Below is a small trained network, with its code and all its weights. Each question gives an input and a class and asks what happens when units are switched off, that is, made to give their printed mean instead of their output.

import numpy as np


def w(rows, s, z=0):
    codes = np.array(rows[::2]) - 128.0
    scale = np.full(codes.shape[1], s)
    scale[-1] = z or s
    return codes * scale


def norm(h):
    return h / np.sqrt((h * h).mean(-1, keepdims=True) + 1e-5)


def f(y):
    return y / 2 * (1 + np.tanh(0.7978845608 * (y + 0.044715 * y**3)))


def log_softmax(a):
    a = a - a.max(-1, keepdims=True)
    return a - np.log(np.exp(a).sum(-1, keepdims=True))


def net(x, mask):
    res = np.array(x, float).reshape(1, 5) / 4 @ E
    u = 0
    for l in range(3):
        y = f(norm(res) @ A[l][:, :-1].T + A[l][:, -1])
        res = res + np.where(mask[u : u + 13], y, B[l][:, -1]) @ B[l][:, :-1]
        u += 13
    return log_softmax(norm(res)[-1] @ U[:, :-1].T + U[:, -1])


A, B = {}, {}
E = w([
[132,150,118,134,7,213,148],'x0',
[178,48,198,116,138,221,3],'x1',
[144,75,157,156,41,27,81],'x2',
[65,62,52,253,148,167,148],'x3',
[102,166,240,215,145,125,160],'x4',
],0.0057)
A[0] = w([
[133,140,145,175,106,113,94,208],'L0N1',
[110,200,142,125,135,121,116,12],'L0N2',
[95,135,205,149,121,83,247,125],'L0N3',
[178,122,84,146,201,216,177,47],'L0N4',
[105,157,195,155,94,180,169,87],'L0N5',
[67,104,184,19,81,162,170,117],'L0N6',
[161,109,76,96,66,88,254,3],'L0N7',
[180,111,151,148,204,87,131,85],'L0N8',
[132,167,167,44,206,251,214,100],'L0N9',
[128,51,152,144,37,26,101,68],'L0N10',
[165,160,163,162,128,140,47,150],'L0N11',
[129,161,93,114,167,66,112,113],'L0N12',
[177,98,48,90,17,200,179,21],'L0N13',
],0.0071,0.0034)
B[0] = w([
[108,156,255,136,85,140,211,183],'L0N1',
[157,94,101,94,177,146,92,111],'L0N2',
[246,107,209,174,159,186,132,213],'L0N3',
[91,33,207,89,75,109,188,170],'L0N4',
[55,241,136,253,182,175,67,158],'L0N5',
[150,200,201,48,122,122,55,161],'L0N6',
[238,137,132,126,117,152,184,178],'L0N7',
[45,220,140,154,100,106,64,162],'L0N8',
[71,42,185,85,46,79,190,254],'L0N9',
[9,36,165,70,41,115,202,219],'L0N10',
[193,123,179,140,144,115,175,175],'L0N11',
[163,125,176,160,154,130,53,164],'L0N12',
[45,213,114,209,110,158,37,200],'L0N13',
],0.0051,0.0041)
A[1] = w([
[83,93,142,108,224,36,107,119],'L1N1',
[113,221,98,147,118,59,204,78],'L1N2',
[104,73,220,133,152,201,38,72],'L1N3',
[69,143,125,69,243,213,146,18],'L1N4',
[131,120,33,63,116,127,76,82],'L1N5',
[96,31,64,255,131,184,147,115],'L1N6',
[92,222,150,159,91,161,110,30],'L1N7',
[49,183,124,55,151,201,198,85],'L1N8',
[119,173,119,90,179,201,149,138],'L1N9',
[122,107,17,92,109,124,94,110],'L1N10',
[93,84,98,80,54,85,156,110],'L1N11',
[132,246,186,46,91,142,112,41],'L1N12',
[142,121,66,82,101,164,135,2],'L1N13',
],0.0095,0.0021)
B[1] = w([
[107,148,90,153,90,140,79,217],'L1N1',
[186,68,95,141,121,204,109,195],'L1N2',
[173,128,81,163,132,152,160,250],'L1N3',
[103,106,158,167,65,107,106,169],'L1N4',
[124,153,249,197,213,169,144,165],'L1N5',
[123,175,113,44,144,81,165,254],'L1N6',
[90,146,123,156,163,155,74,172],'L1N7',
[156,98,170,154,80,99,109,190],'L1N8',
[123,88,120,146,91,83,129,151],'L1N9',
[137,156,163,180,166,100,155,172],'L1N10',
[135,109,183,144,124,151,126,211],'L1N11',
[121,144,104,90,144,99,142,228],'L1N12',
[117,149,158,145,129,142,125,139],'L1N13',
],0.013,0.0059)
A[2] = w([
[62,180,73,155,108,175,34,147],'L2N1',
[239,126,107,144,111,159,134,100],'L2N2',
[115,104,102,176,169,66,51,87],'L2N3',
[119,155,191,187,183,110,144,1],'L2N4',
[83,103,148,121,48,175,145,60],'L2N5',
[179,94,84,100,166,206,134,15],'L2N6',
[131,55,132,162,115,95,155,141],'L2N7',
[140,50,105,104,124,80,105,37],'L2N8',
[162,74,182,102,63,87,135,173],'L2N9',
[118,172,129,1,172,97,111,7],'L2N10',
[159,78,171,125,114,159,188,181],'L2N11',
[59,140,106,179,131,165,184,201],'L2N12',
[72,88,82,121,166,174,144,142],'L2N13',
],0.01,0.0023)
B[2] = w([
[110,216,72,138,66,146,110,177],'L2N1',
[176,82,2,154,173,124,135,193],'L2N2',
[146,216,111,120,19,174,111,159],'L2N3',
[134,126,185,145,192,203,93,198],'L2N4',
[78,155,136,141,62,79,51,192],'L2N5',
[154,49,111,171,62,154,150,143],'L2N6',
[126,72,132,65,74,159,136,193],'L2N7',
[144,133,216,179,132,161,108,145],'L2N8',
[43,108,104,137,133,136,151,254],'L2N9',
[109,161,81,124,150,78,215,169],'L2N10',
[100,91,138,142,157,142,106,228],'L2N11',
[180,122,161,72,154,100,67,211],'L2N12',
[168,101,112,127,118,29,162,128],'L2N13',
],0.0089,0.0061)
U = w([
[57,47,189,146,49,106,118,161],'0',
[161,160,218,201,240,176,112,148],'1',
[206,54,14,163,135,160,146,152],'2',
[116,195,100,35,166,44,183,167],'3',
[118,253,81,167,57,147,29,126],'4',
[51,140,96,115,161,157,123,121],'5',
[79,127,83,96,162,145,80,2],'6',
],0.015,0.0084)

Each question gives the input, the list of numbers given to net, and the class t.
The units are the neurons (one row each of A and B). Each row of codes is followed by its name. A weight is (code - 128) times the scale printed after its matrix; where a second scale follows, it is the last column's (A, B and U).
mask holds one flag per neuron, layer by layer. A switched-off neuron (its flag False) gives its mean, the last column of its row in B, instead of its output. The means were averaged over made-up inputs and are rounded, as every weight is.
A unit's drop is (log p(t) with every unit on - log p(t) with that unit switched off) / (log p(t) with every unit on - log p(t) with every unit switched off).
The circuit of an input: a set's keep is (log p(t) with only the set's units on - log p(t) with every unit switched off) / (log p(t) with every unit on - log p(t) with every unit switched off). Starting from the 12 units with the biggest drops (on a tie, the unit counted first), units are removed one at a time, each time the one whose removal leaves the highest keep (on an exact tie, the one counted first), for as long as the keep stays at least 0.8.
circuit, biggest first: the units of the circuit, biggest drop first
k most important neurons: the k neurons with the biggest drops, biggest first
top k neurons in layer l: the k neurons of layer l with the biggest drops, biggest first
input [-8,-7,6,7,2], class 4: 4 most important neurons -> (L1N1 L1N3 L2N3 L0N9)
input [-8,-5,-5,-7,-6], class 4: 4 most important neurons -> (L1N1 L1N6 L2N3 L1N4)
input [-7,2,-2,-6,6], class 4: circuit, biggest first -> (L1N1 L1N5)
input [-8,-1,3,0,7], class 4: top neuron in layer 0 -> (L0N8)
input [8,6,-3,-5,-8], class 1: circuit, biggest first -> (L1N5 L1N1)
input [7,4,0,-4,7], class 1: top 3 neurons in layer 2 -> (L2N4 L2N5 L2N3)
input [5,7,-5,-8,7], class 3: 2 most important neurons -> (L1N12 L1N2)
input [-6,-1,-5,5,3], class 4: 4 most important neurons -> (L1N1 L1N4 L0N8 L0N10)
input [1,-3,-7,-7,-5], class 0: 2 most important neurons -> (L1N8 L1N6)
input [6,-4,-5,7,7], class 1: top 4 neurons in layer 1 -> (L1N1 L1N12 L1N7 L1N8)
input [-6,3,4,6,-4], class 3: 2 most important neurons -> (L1N6 L0N6)
input [8,-7,-8,5,6], class 0: 3 most important neurons -> (L1N8 L1N1 L0N9)
input [0,7,6,-6,4], class 2: top 2 neurons in layer 0 -> (L0N9 L0N4)
input [-1,-8,-7,7,7], class 2: circuit, biggest first -> (L1N2)
input [6,7,-3,-7,-6], class 2: top 2 neurons in layer 1 -> (L1N3 L1N6)
input [-7,1,4,7,-7], class 1: circuit, biggest first -> (L1N5 L1N10)
input [6,6,-7,-1,-5], class 0: circuit, biggest first -> (L0N9 L1N8)
input [3,-4,-3,2,4], class 1: 2 most important neurons -> (L0N3 L0N5)
input [-6,6,-3,-1,2], class 2: top 2 neurons in layer 1 -> (L1N3 L1N7)
input [-7,2,-1,-2,5], class 4: circuit, biggest first -> (L1N1)
input [-8,7,-3,-3,0], class 4: 3 most important neurons -> (L1N1 L0N3 L0N8)
input [7,-4,7,-8,-3], class 3: 2 most important neurons -> (L1N12 L0N6)
input [-3,4,3,-1,2], class 2: 3 most important neurons -> (L1N3 L0N9 L2N2)
input [2,5,4,-6,0], class 3: 4 most important neurons -> (L1N12 L1N2 L0N3 L0N6)
input [4,5,-7,-8,-8], class 1: 4 most important neurons -> (L1N5 L1N6 L0N1 L0N3)
